Below is a small trained network, with its code and all its weights. Each question gives an input and a class and asks what happens when units are switched off, that is, made to give their printed mean instead of their output.

import numpy as np


def w(rows, s, z=0):
    codes = np.array(rows[::2]) - 128.0
    scale = np.full(codes.shape[1], s)
    scale[-1] = z or s
    return codes * scale


def norm(h):
    return h / np.sqrt((h * h).mean(-1, keepdims=True) + 1e-5)


def f(y):
    return np.maximum(y, 0)


def log_softmax(a):
    a = a - a.max(-1, keepdims=True)
    return a - np.log(np.exp(a).sum(-1, keepdims=True))


def net(x, mask):
    res = np.array(x, float).reshape(1, 6) / 4 @ E
    u = 0
    for l in range(2):
        y = f(norm(res) @ A[l][:, :-1].T + A[l][:, -1])
        res = res + np.where(mask[u : u + 5], y, B[l][:, -1]) @ B[l][:, :-1]
        u += 5
    return log_softmax(norm(res)[-1] @ U[:, :-1].T + U[:, -1])


A, B = {}, {}
E = w([
[129,126,124,130],'x0',
[33,180,118,26],'x1',
[55,172,2,240],'x2',
[123,125,125,129],'x3',
[130,234,179,176],'x4',
[244,204,25,73],'x5',
],0.0035)
A[0] = w([
[130,129,239,154,141],'0.n0',
[187,66,115,203,48],'0.n1',
[125,160,48,145,108],'0.n2',
[232,66,151,212,2],'0.n3',
[238,118,171,255,32],'0.n4',
],0.0073,0.0051)
B[0] = w([
[154,173,135,211,254],'0.n0',
[1,133,103,16,197],'0.n1',
[151,99,198,129,221],'0.n2',
[79,143,138,3,194],'0.n3',
[59,217,99,30,233],'0.n4',
],0.0073,0.0029)
A[1] = w([
[80,137,93,115,72],'1.n0',
[233,130,132,107,154],'1.n1',
[109,40,80,106,87],'1.n2',
[91,121,7,214,2],'1.n3',
[149,71,106,141,95],'1.n4',
],0.011,0.0034)
B[1] = w([
[230,192,255,26,216],'1.n0',
[154,86,116,229,245],'1.n1',
[85,229,79,226,238],'1.n2',
[207,39,198,99,254],'1.n3',
[90,200,87,54,162],'1.n4',
],0.0075,0.0034)
U = w([
[102,187,169,2,48],'0',
[134,97,130,212,254],'1',
[145,135,142,158,238],'2',
[216,41,225,145,32],'3',
[78,216,70,201,86],'4',
],0.01,0.0043)

Each question gives the input, the list of numbers given to net, and the class t.
The units are the neurons (one row each of A and B). Each row of codes is followed by its name. A weight is (code - 128) times the scale printed after its matrix; where a second scale follows, it is the last column's (A, B and U).
mask holds one flag per neuron, layer by layer. A switched-off neuron (its flag False) gives its mean, the last column of its row in B, instead of its output. The means were averaged over made-up inputs and are rounded, as every weight is.
A unit's drop is (log p(t) with every unit on - log p(t) with that unit switched off) / (log p(t) with every unit on - log p(t) with every unit switched off).
The circuit of an input: a set's keep is (log p(t) with only the set's units on - log p(t) with every unit switched off) / (log p(t) with every unit on - log p(t) with every unit switched off). Starting from all 10 units, units are removed one at a time, each time the one whose removal leaves the highest keep (on an exact tie, the one counted first), for as long as the keep stays at least 0.8.
units of the circuit, in order: the units of the circuit, biggest drop first
most important unit: the unit with the biggest drop
top k neurons: the k neurons with the biggest drops, biggest first
k most important neurons of layer l: the k neurons of layer l with the biggest drops, biggest first
drop of u: that unit's drop, to one decimal
input [-4,1,-2,4,-7,-4], class 4: most important unit -> 1.n2
input [3,-5,8,-6,3,6], class 3: top 3 neurons -> [1.n3 1.n2 0.n0]
input [5,-8,-4,1,6,4], class 0: 2 most important neurons of layer 0 -> [0.n4 0.n3]
input [3,8,7,0,5,-4], class 0: 3 most important neurons of layer 1 -> [1.n0 1.n1 1.n2]
input [-5,-7,-5,-1,-3,-5], class 0: top 2 neurons -> [0.n3 0.n4]
input [6,-8,7,-4,-3,-7], class 0: 2 most important neurons of layer 1 -> [1.n0 1.n1]
input [6,-7,4,-2,-1,7], class 0: units of the circuit, in order -> [0.n4 0.n1 0.n3 1.n2]
input [8,4,-2,2,-7,8], class 1: 2 most important neurons of layer 0 -> [0.n4 0.n1]
input [-5,-1,-2,-3,-2,8], class 1: units of the circuit, in order -> [1.n1 1.n0]
input [2,6,1,-5,-8,-5], class 4: units of the circuit, in order -> [1.n2 1.n3]
input [-4,4,-1,4,-7,1], class 4: units of the circuit, in order -> [1.n2 0.n4]
input [-4,-7,-2,2,0,-6], class 0: units of the circuit, in order -> [0.n4 0.n3]
input [-4,3,-2,-3,7,1], class 4: units of the circuit, in order -> [1.n3 1.n0]
input [-6,-2,-3,3,8,-5], class 4: 2 most important neurons of layer 1 -> [1.n3 1.n0]
input [6,-6,8,-3,2,-4], class 3: top neuron -> [1.n3]
input [4,-8,-8,-2,5,-7], class 0: top 4 neurons -> [0.n4 0.n3 1.n1 1.n3]
input [-3,-5,5,1,-2,5], class 0: top 4 neurons -> [0.n1 0.n4 0.n0 1.n1]
input [-8,-7,8,2,-7,0], class 3: top 2 neurons -> [1.n3 1.n0]
input [8,4,8,4,-5,5], class 3: units of the circuit, in order -> [1.n3 0.n4]
input [-8,-4,1,1,-8,0], class 4: units of the circuit, in order -> [1.n2]
input [5,6,-1,2,-5,8], class 1: top 3 neurons -> [0.n4 1.n1 0.n1]
input [-6,-7,8,7,3,-2], class 3: 3 most important neurons of layer 1 -> [1.n3 1.n2 1.n4]
input [-7,-5,7,1,-3,-5], class 3: 2 most important neurons of layer 1 -> [1.n3 1.n0]
input [7,0,-5,-2,-3,8], class 1: drop of 0.n4 -> 0.1
input [-4,-3,-2,1,-5,-3], class 4: drop of 0.n4 -> 0.1
